Here are made-up nodes, facts about them, and rows of numbers that follow some of those facts. Name the node behind each unnamed row.

How the nodes are related:
zibramas κ skibik,skogron
milebek κ leflis
samedres κ skibik,leflis
grika κ dazis,dravok,nedu,flata
tepele κ duskil
filis κ fetruk,deze
brenak κ bestul
giskurul κ kito,drupekul
grida κ skogron
trikun κ fetruk,gotru,puzis
roli κ beklen,bestul
vaklur κ skibik,meri,dranil
skeflen κ dazis,stufastos,tristu,roter,stesto
bezin κ grotrogem,bestul
skeras κ plastuke,brana
flisil κ kabestam,ratro,dranil
bapluvun κ subok,dreto
zuple κ brodrak
stupu κ renok
trogon κ tustobri
begrubrar κ tristu,trosim,deze
flofim κ klelus,grotrogem
trezi κ kito
flugror κ trasek
flekor κ zaru,dogra
zison κ dazis
nuzoskul κ kiple,skotreplak
pufo κ zaru
kifu κ suskina,sturor
bragu κ ratro,skogron
klodror κ skibik
dule κ fetruk
brinuklon κ drutim,puzis
bunim κ skibik,gotru,leflis,subok
meflek κ nibrek,testuk
mibras κ drupekul,rodoti
muskun κ drutim
dulumur κ flata
grari κ skibik,roter,leflis
bovol κ skogron,leflis
nivi κ drupekul,daflos,flara,flustil
flagrur κ gotru
barogo κ rodoti,brususkas
{dravok,skotreplak,milebek,samedres,roter,tepele,filis,suskina,vozo,flustil,trikun,roli,stesto,brodrak,bestul,skeflen,daflos,deze,flisil,plastuke,flugror,flekor,zaru,nuzoskul,kito,stufastos,dogra,gotru,klodror,dule,brinuklon,subok,leflis,muskun,bovol,drutim,flagrur} π a
{zibramas,meri,grida,beklen,bezin,renok,begrubrar,flofim,kluve,dranil,rodoti,kifu,tristu,kiple,dulumur,grari,grotrogem,duskil,barogo} π b
{grika,skibik,klelus,brenak,vaklur,flata,skeras,bapluvun,ratro,testuk,brana,bunim,grido} π c
{flara,fetruk,traklal,trosim,stupu,trogon,tustobri,trezi,sturor,brususkas} π d
{dazis,dreto,flozes,zuple,skogron,zison,pufo,mibras,kabestam,nivi} π e
{trasek,nedu,bragu,meflek} π g
{drupekul,nibrek,giskurul,puzis,midu} π f

Some rows with their names:
nivi: [4 -15 2 11 -11 20 6 -9 29 11 17 -10 -14 -10 3 -6 16 26 0 2 17 3 23 4 0 1 -5 -2 4 3 7 -4 20 -8]
trikun: [4 -5 2 -9 -29 13 -2 -14 -1 18 1 -11 8 -21 4 9 4 8 -10 -9 -10 4 3 1 3 8 -22 10 31 -12 -4 0 -7 2]
filis: [-8 -4 4 -4 -22 15 4 -15 4 13 2 -12 4 -19 7 9 2 7 -5 -5 -15 9 2 0 -3 6 -17 3 32 -14 -4 4 -7 2]
flisil: [8 -10 3 -18 -24 5 -3 10 -2 5 10 -3 4 -7 2 -6 17 3 -10 -18 9 4 1 -3 -1 -6 -18 5 -8 -16 -13 -16 14 4]
nuzoskul: [-10 2 11 -1 -14 17 -5 -2 0 8 6 -17 -3 -13 2 -6 16 -3 -8 -12 6 10 9 -9 2 -5 -9 -4 -3 -13 -4 -7 6 5]
bragu: [1 -5 -3 -29 -28 -6 -8 13 3 7 -3 -12 6 2 16 -9 15 16 5 -38 3 -10 11 8 6 -9 -13 22 -13 -12 -9 -15 12 1]
samedres: [10 -15 -1 -20 -27 2 0 10 0 6 13 3 7 -7 2 1 11 10 -7 -16 2 2 -6 6 -4 3 -24 8 6 -17 -15 -14 6 -2]
kifu: [-13 3 10 -3 -1 -4 -4 -9 6 -1 0 6 5 -13 10 3 -1 3 -13 -11 26 15 24 -17 10 2 -4 1 -7 22 10 17 20 4]
subok: [4 5 -1 -18 -9 -8 6 10 -3 10 10 -5 7 -2 -8 7 8 1 -2 -5 -7 -5 -9 19 8 -6 -5 6 10 -9 -20 -14 -3 -15]
fetruk: [-16 15 -7 -13 -9 2 14 -4 11 12 -11 -6 12 -1 8 11 -5 -4 2 1 -22 -13 1 12 20 2 5 11 23 12 -18 18 -2 -14]
ratro: [12 -1 6 -29 14 -22 -5 7 1 -6 5 2 4 7 -4 9 10 7 -12 7 20 -16 -3 4 15 -4 0 2 -18 2 -6 -3 12 -7]
meri: [-1 5 -3 -21 3 -26 0 9 6 -4 3 23 13 -2 1 9 -5 3 -9 -9 23 1 6 6 17 -2 -3 7 -8 22 -9 5 17 -11]
klelus: [6 -7 23 -5 11 -17 16 -4 -3 4 9 -14 -1 5 -14 4 -6 8 -1 6 13 -5 -5 7 9 -2 8 0 -19 10 2 20 2 0]
skibik: [15 2 0 -37 13 -30 -2 6 4 -6 6 9 9 6 -5 20 1 9 -7 11 8 -20 -12 15 16 -1 -1 4 -2 2 -9 -2 4 -14]
dranil: [-1 9 -4 -25 9 -29 0 14 4 -5 5 22 12 1 0 7 -1 3 -10 -9 24 -3 5 9 19 -6 -1 4 -12 24 -11 2 19 -13]
flozes: [-3 -4 8 -2 -2 0 0 -6 11 4 5 -10 -2 -14 -5 9 11 12 -6 0 4 2 3 1 4 0 6 -1 -6 2 -1 -2 9 0]
duskil: [-15 14 4 -7 11 -12 3 -2 7 -4 0 6 6 -4 3 8 -5 3 -10 -3 21 10 16 -2 14 -4 6 -1 -5 27 -2 12 12 -11]
skogron: [9 -1 -8 -24 4 -22 1 17 8 -2 7 6 3 -8 -13 16 12 8 -6 0 5 -13 -14 18 14 -5 3 4 -14 5 -18 -15 11 -10]
puzis: [0 -1 -10 -6 -7 13 7 1 24 21 -3 -15 10 -28 -7 26 8 3 0 16 -26 -26 -7 5 11 16 13 8 12 11 -10 4 0 6]
roter: [-5 6 -3 -14 -3 -4 10 11 9 -3 7 2 3 -1 -2 11 0 2 3 1 -14 4 -15 13 -1 -10 -11 -10 13 -20 -20 -15 -5 -13]

Which node is each row?
No name comes twice in this set of rows, the named rows included.
[-17 7 4 -11 -19 9 -8 0 6 10 -10 -30 0 -2 20 -10 15 12 6 -32 -2 -4 21 -1 7 -13 -4 11 -9 -12 2 -3 10 -1] | meflek
[-18 7 2 -2 15 -7 11 1 23 -15 -1 1 -5 -10 -3 26 -1 12 3 8 -14 3 -15 6 -1 -7 3 -16 6 -9 -8 -3 2 -5] | dazis
[-9 15 -4 0 17 -7 12 1 20 5 11 6 -4 5 1 -2 -4 10 2 4 25 0 22 18 19 -9 8 -6 2 26 3 7 17 -31] | rodoti
[3 -20 -7 7 -14 36 12 6 40 17 14 -16 -10 -12 1 -5 18 15 8 10 1 -16 16 2 -4 8 7 2 -5 5 -2 -4 23 -1] | giskurul
[-1 -6 16 -10 4 1 -11 -16 5 -3 -1 -14 -3 -8 8 3 9 7 -16 3 22 -2 16 -19 5 5 -3 2 -10 4 9 12 14 11] | skeras
[-19 8 -4 -9 -7 8 17 1 20 0 -11 -5 6 2 11 7 -6 -1 6 2 -19 -5 1 1 9 0 1 3 17 3 -16 14 2 -9] | trosim
[-9 -11 10 -2 -25 14 9 -4 13 -5 3 -2 0 -12 11 8 -1 9 -1 -11 -12 17 -4 -7 -17 2 -27 -9 22 -27 -9 -5 1 6] | skeflen
[4 -3 1 -17 2 -12 -3 8 8 -2 10 1 2 -13 -8 10 16 9 -10 -3 8 -9 -4 7 12 -2 3 0 -17 4 -11 -13 15 0] | kabestam
[18 -24 7 -24 -16 -6 -8 -15 4 4 2 9 7 -8 8 15 4 20 -17 -2 13 -9 4 -6 3 18 -21 14 10 -1 1 7 8 8] | bunim
[14 -17 10 -19 -9 -8 -6 -13 3 3 3 -2 5 -5 3 11 1 19 -14 2 15 -6 6 -7 5 13 -11 11 4 3 3 10 10 5] | bapluvun
[9 -21 30 0 0 -11 19 -9 -4 6 7 -16 -2 3 -14 6 -8 13 -6 -2 19 2 -1 1 5 2 -1 1 -21 4 9 25 4 9] | brenak
[-10 -1 -4 -2 -18 23 14 7 24 10 4 -10 -5 11 11 -19 8 2 5 -4 7 -7 22 4 8 -5 -1 5 -1 6 -9 8 22 -14] | trezi

Now the same nodes, written a new way:
Some nodes and their rows:
kito: [-1 -7 -2 -3 26 -4 4 -2 6 4 -2 -2 11 23 -16 10 8 -4 -9 -7 -7 27 23 -7 -1 4]
midu: [-2 21 5 -2 -16 -7 -1 -3 -8 -3 7 -2 -4 3 2 -5 -5 -3 -9 1 3 4 16 1 1 28]
zaru: [-1 -2 -4 -3 0 3 12 0 8 -3 5 -3 11 7 -7 -5 12 -5 -3 -8 -5 13 18 7 -3 -3]
plastuke: [-1 -4 -3 -4 0 2 8 2 7 -4 5 -2 8 3 -8 -3 5 -4 -5 -8 -4 11 12 4 -1 0]
dule: [-1 -5 -2 -4 -8 3 -3 -3 -5 3 9 13 -2 -8 6 -1 -4 4 -6 -8 23 2 -4 10 -2 -4]
drupekul: [-2 0 7 -4 14 -7 -1 -5 -6 -4 1 -2 0 39 -16 3 1 0 -8 9 -6 26 38 -5 -1 45]
meri: [1 1 -3 0 -15 0 2 -7 -1 -4 -15 -3 -2 -9 3 0 4 -2 3 -4 -1 -5 9 -4 0 4]
trogon: [-3 -3 -4 14 1 -4 -4 -8 -5 -3 -4 -2 -4 -3 12 -5 -5 -3 -5 3 -5 -6 -13 -6 -2 -8]
grido: [-3 -2 -2 -1 6 1 -4 0 1 -1 22 -2 -3 -6 4 -5 -6 5 8 11 -6 -3 -6 1 -1 -3]
klelus: [-1 -6 14 -2 10 -3 -2 21 29 -2 26 -3 -2 -7 15 -1 -5 5 3 2 -5 -6 -12 11 10 5]
begrubrar: [11 9 0 11 2 -6 -3 -5 -7 -5 -11 17 -2 3 1 -3 -5 4 15 -2 19 -4 -8 -4 -2 -5]
nedu: [7 15 -4 -3 33 1 1 5 -5 -4 -3 0 -4 14 -18 1 -5 -2 21 -3 -7 -5 -11 12 0 -7]
grida: [2 -1 -1 1 -20 -1 -1 -8 -7 -6 -15 -4 -3 -16 7 2 -4 -2 1 1 4 -6 2 -2 1 -2]
zibramas: [0 -3 0 1 -21 -2 -1 -6 -7 -4 -15 -3 -2 -15 8 2 -5 0 1 3 8 -6 -1 -2 -1 -5]
renok: [-1 6 -3 10 3 -4 -2 -7 4 -4 -12 -2 -4 12 5 -4 10 -4 3 -7 -3 -7 13 -6 -1 13]
dranil: [1 1 -4 -1 -13 3 3 -6 3 -4 -16 -3 -3 -10 2 1 10 -3 3 -4 -4 -5 14 -3 1 6]
daflos: [-1 -6 -2 -3 23 -4 3 -3 1 2 1 -1 10 22 -18 10 4 -4 -8 -5 -7 28 21 -6 -2 3]
dravok: [3 9 -5 -4 20 -1 11 9 -5 -4 -3 5 0 12 -18 7 2 -5 13 -8 -5 -1 -1 16 -1 -7]
milebek: [-2 -8 -1 -3 -19 7 5 5 -7 3 -8 -3 4 -15 -5 8 -5 -3 -4 -6 7 0 -3 -4 0 -7]
duskil: [0 6 -3 8 4 -4 -1 -8 4 -3 -11 -2 -2 11 5 -4 9 -4 3 -6 -2 -6 15 -5 -1 12]

Rows to name:
No name comes twice in this set of rows, the named rows included.
[5 2 0 2 -18 -2 -2 -6 -6 -6 -16 -2 -3 -14 2 3 -5 1 8 3 12 -5 -6 -3 -1 -6] | grari
[3 0 -4 -3 15 4 -1 6 3 9 0 10 0 10 -10 2 11 1 2 -8 9 0 2 17 -3 -4] | deze
[-2 -3 -4 -3 10 2 -1 -2 3 -3 7 -3 1 4 -2 -4 -2 -4 -1 -5 -5 1 -5 1 0 -2] | trasek
[-1 -6 -2 -3 -18 6 -3 -1 -6 7 1 2 3 -15 6 2 -5 2 -5 -8 20 1 -1 0 -3 -7] | flagrur
[-1 -7 -1 -4 -18 4 -3 -6 -7 3 9 10 -2 -13 12 -1 -4 6 -7 -8 29 1 -6 4 -2 -7] | trikun
[2 1 -4 -2 5 7 10 18 -2 8 -11 -1 2 -2 -17 11 5 -4 6 -7 -2 0 2 4 -1 -7] | roter
[0 -7 -2 -4 -14 3 -3 -6 -5 0 11 11 -1 -11 12 -2 -4 4 -7 -8 25 3 -3 7 -3 -4] | brinuklon
[-1 -4 20 -4 6 -6 -3 -5 34 -3 -8 -2 -3 3 16 7 16 -3 -1 -8 -6 -4 -3 -5 10 27] | grotrogem
[-1 -5 26 -2 -14 -6 -4 8 5 -5 16 4 -3 -12 6 13 -5 -5 -8 -8 -7 -5 -11 8 10 -2] | roli

Now the same nodes, written a new way:
Some rows with their names:
drupekul: [4 2 -2 9 10 -2 7 -4 -6 6 -1 -8 -8 -5 -2 -2 19 8 -7 -1 -3 -4 -2 3 1 -2 3 -3 -5 10 1 -2 -2 0 5 -2 -1 5 3 21 -3 0 -7 12]
bragu: [0 -1 -3 -2 -6 9 -10 -6 3 -2 -5 -2 3 0 17 -2 4 7 1 2 4 -2 7 4 -6 2 0 1 3 0 3 7 2 -3 -14 13 -4 -1 3 -1 2 4 0 -12]
traklal: [9 0 0 0 -2 -6 -1 -2 -7 0 -1 7 2 4 -4 2 -2 1 -4 1 -6 9 4 1 4 5 1 14 2 -2 -3 7 2 -2 4 -17 5 -2 2 -9 0 -4 1 -1]
brususkas: [9 -1 3 3 6 -9 3 -4 -15 3 -4 5 -7 7 -14 2 11 5 -6 0 -7 9 -3 0 11 3 1 15 1 5 -5 -1 1 -1 10 -18 9 3 3 4 -3 -6 -7 9]
nivi: [3 7 -13 5 -3 10 2 -6 -4 3 -7 -9 1 -6 1 -2 17 0 -6 7 1 -3 5 3 -8 1 3 -14 -4 5 5 7 -1 3 -6 11 -3 2 7 12 0 2 -3 -4]
flugror: [-17 0 -28 -11 -11 8 10 6 9 -7 4 -9 7 -3 -1 4 -3 -16 -14 12 1 9 3 -2 -18 4 -1 19 6 14 -8 -5 9 22 -10 10 -7 -7 -6 -29 8 6 6 -43]
duskil: [15 -1 29 7 -10 -15 -8 22 5 17 10 0 -13 3 8 1 -4 -24 4 -24 -9 5 -10 -3 31 -1 1 10 -12 26 -2 -7 2 -7 13 -30 -27 8 -4 -27 -9 8 -1 37]
trikun: [-1 0 -4 -6 -8 5 -1 0 -2 -3 -5 2 5 3 -8 0 -7 -10 1 8 1 6 1 -1 0 3 1 -4 2 -6 0 4 2 6 -2 7 4 -2 2 -13 -1 -1 4 -8]
dulumur: [1 11 -9 -1 -3 4 2 0 -4 -1 1 1 7 -4 -18 0 -10 -10 -3 3 4 3 3 1 -3 -2 0 -13 -1 -4 4 8 0 3 0 -6 -6 -1 0 -14 4 -2 1 -4]
gotru: [-1 -9 7 -3 3 -4 3 4 -1 -1 0 2 -5 5 -5 1 -1 0 5 1 -2 0 -6 -4 8 1 1 4 1 2 -4 -10 -2 3 6 4 7 2 -2 3 -4 0 1 6]
begrubrar: [1 11 -9 0 -3 4 2 0 -3 -1 1 1 7 -4 -18 0 -9 -9 -3 3 4 4 3 2 -3 -2 0 -13 -1 -4 4 9 0 3 0 -6 -6 -1 0 -13 4 -2 1 -5]
tristu: [1 2 1 2 8 -4 6 3 -2 1 6 1 -3 -3 -15 1 -4 0 0 -5 0 -2 -4 -1 5 -4 -1 -5 -2 5 0 -7 -3 0 8 -9 -2 3 -4 3 1 -1 -2 11]
flisil: [-1 1 -4 -6 -8 5 -1 0 -2 -3 -5 2 5 3 -8 0 -6 -10 1 8 2 5 1 -1 0 3 1 -3 2 -5 0 4 2 6 -2 6 4 -2 2 -12 -1 -1 4 -8]
plastuke: [-19 -9 23 -12 -3 2 14 9 0 2 -6 -8 0 0 -6 5 12 4 -13 5 7 15 -7 3 -1 3 1 17 -4 33 -10 -26 0 -16 -9 2 11 -10 -5 17 -5 1 -3 1]
skibik: [-8 2 8 9 6 -3 -8 -3 7 3 3 -4 -6 1 25 -2 11 14 1 -13 2 -8 -4 4 -6 -6 -6 9 0 -1 0 -3 2 -11 -8 -2 -6 1 -2 14 4 3 -8 1]
dogra: [-26 -9 -1 -3 5 8 -12 7 5 3 7 7 4 0 -43 -2 3 8 16 9 -18 9 -4 -8 -5 0 -1 14 1 -6 3 -8 -9 22 8 1 2 15 -9 11 2 -1 2 -1]
brana: [-27 2 25 0 1 3 2 2 8 6 -3 -13 -1 -4 23 2 24 18 -16 -8 12 7 -5 11 -14 -3 -6 22 -6 29 -6 -18 5 -30 -23 -3 -2 -10 -5 28 3 4 -12 -4]
vozo: [-1 -4 2 -5 -3 0 1 2 -1 -2 -3 2 0 4 -6 0 -3 -5 3 5 -1 3 -3 -3 4 2 1 0 2 -2 -2 -3 0 4 2 4 6 0 0 -4 -3 0 2 0]
dule: [-1 1 -4 -7 -8 5 -1 0 -2 -3 -5 2 5 3 -9 0 -7 -11 0 9 1 5 1 -1 0 3 1 -4 2 -6 0 4 2 6 -2 6 4 -2 2 -13 0 0 4 -8]
zison: [2 4 -10 3 -4 8 0 -2 5 2 -1 -8 5 -9 13 -1 7 1 -4 4 2 -6 9 2 -11 1 3 -11 -3 2 6 8 0 1 -7 11 -6 -1 4 8 1 4 3 -7]

Rows to name:
No name comes twice in this set of rows, the named rows included.
[2 -1 -5 4 1 4 2 -1 5 3 0 -8 0 -8 15 -1 10 6 -2 0 0 -9 5 1 -7 0 3 -8 -4 7 4 1 -2 0 -3 9 -4 1 2 15 -1 4 1 0] | flozes
[0 -11 8 1 6 0 -5 -1 5 0 1 -2 -8 2 22 -1 10 18 5 -7 0 -8 -1 1 2 -1 -1 10 2 10 -2 -10 -2 -6 -5 11 -1 3 -1 16 -2 4 -4 3] | nedu
[14 -3 25 -2 -26 -6 -15 18 5 13 -1 2 -5 9 15 0 -7 -33 5 -11 -7 13 -5 -3 26 7 3 12 -8 14 -1 2 6 -2 3 -17 -22 3 2 -41 -11 9 5 19] | tepele
[4 -1 0 7 8 -3 5 -1 2 5 5 -6 -4 -8 10 -1 8 8 -5 -5 -3 -6 2 2 -2 -1 2 -1 -5 7 1 -2 -2 -2 4 -2 -4 2 0 16 -2 1 -1 8] | puzis
[-8 6 4 7 1 1 -10 -4 7 1 1 -3 -1 0 24 -2 9 9 0 -9 5 -5 -1 5 -9 -5 -5 5 0 -5 2 4 4 -10 -12 -1 -8 0 0 6 5 3 -7 -6] | grido
[12 2 -13 13 12 -12 -4 -5 2 4 9 3 -12 -4 11 -3 8 -1 14 -9 -15 -16 2 -4 9 -4 0 -3 1 -4 2 9 -7 18 19 -3 -11 13 -3 6 -6 2 0 18] | nibrek
[1 7 -5 1 2 0 4 2 -3 0 3 1 3 -3 -16 0 -7 -5 -2 -1 1 1 0 0 1 -3 -1 -10 -1 1 2 1 -1 2 4 -7 -4 1 -2 -6 3 -2 -1 3] | kluve
[0 -6 8 -15 -5 -3 1 -5 15 -14 0 14 13 -4 33 3 -29 -3 17 3 9 -9 15 2 -4 3 -2 -13 8 -17 -3 11 -6 -9 -1 14 13 -17 -6 -5 -8 -2 20 -2] | nuzoskul
[4 3 -5 6 2 1 3 -2 3 4 2 -6 1 -8 8 -1 5 3 -6 -1 -1 -4 6 3 -6 0 3 -4 -4 3 4 6 -1 -1 0 -1 -5 0 2 8 -1 1 1 1] | midu
[-22 4 -18 3 -3 21 -16 0 10 5 6 -3 14 -13 -25 -5 10 9 8 13 -13 5 10 -2 -25 1 1 -2 -3 -8 13 12 -8 20 -6 9 -11 11 -3 15 7 3 5 -17] | pufo

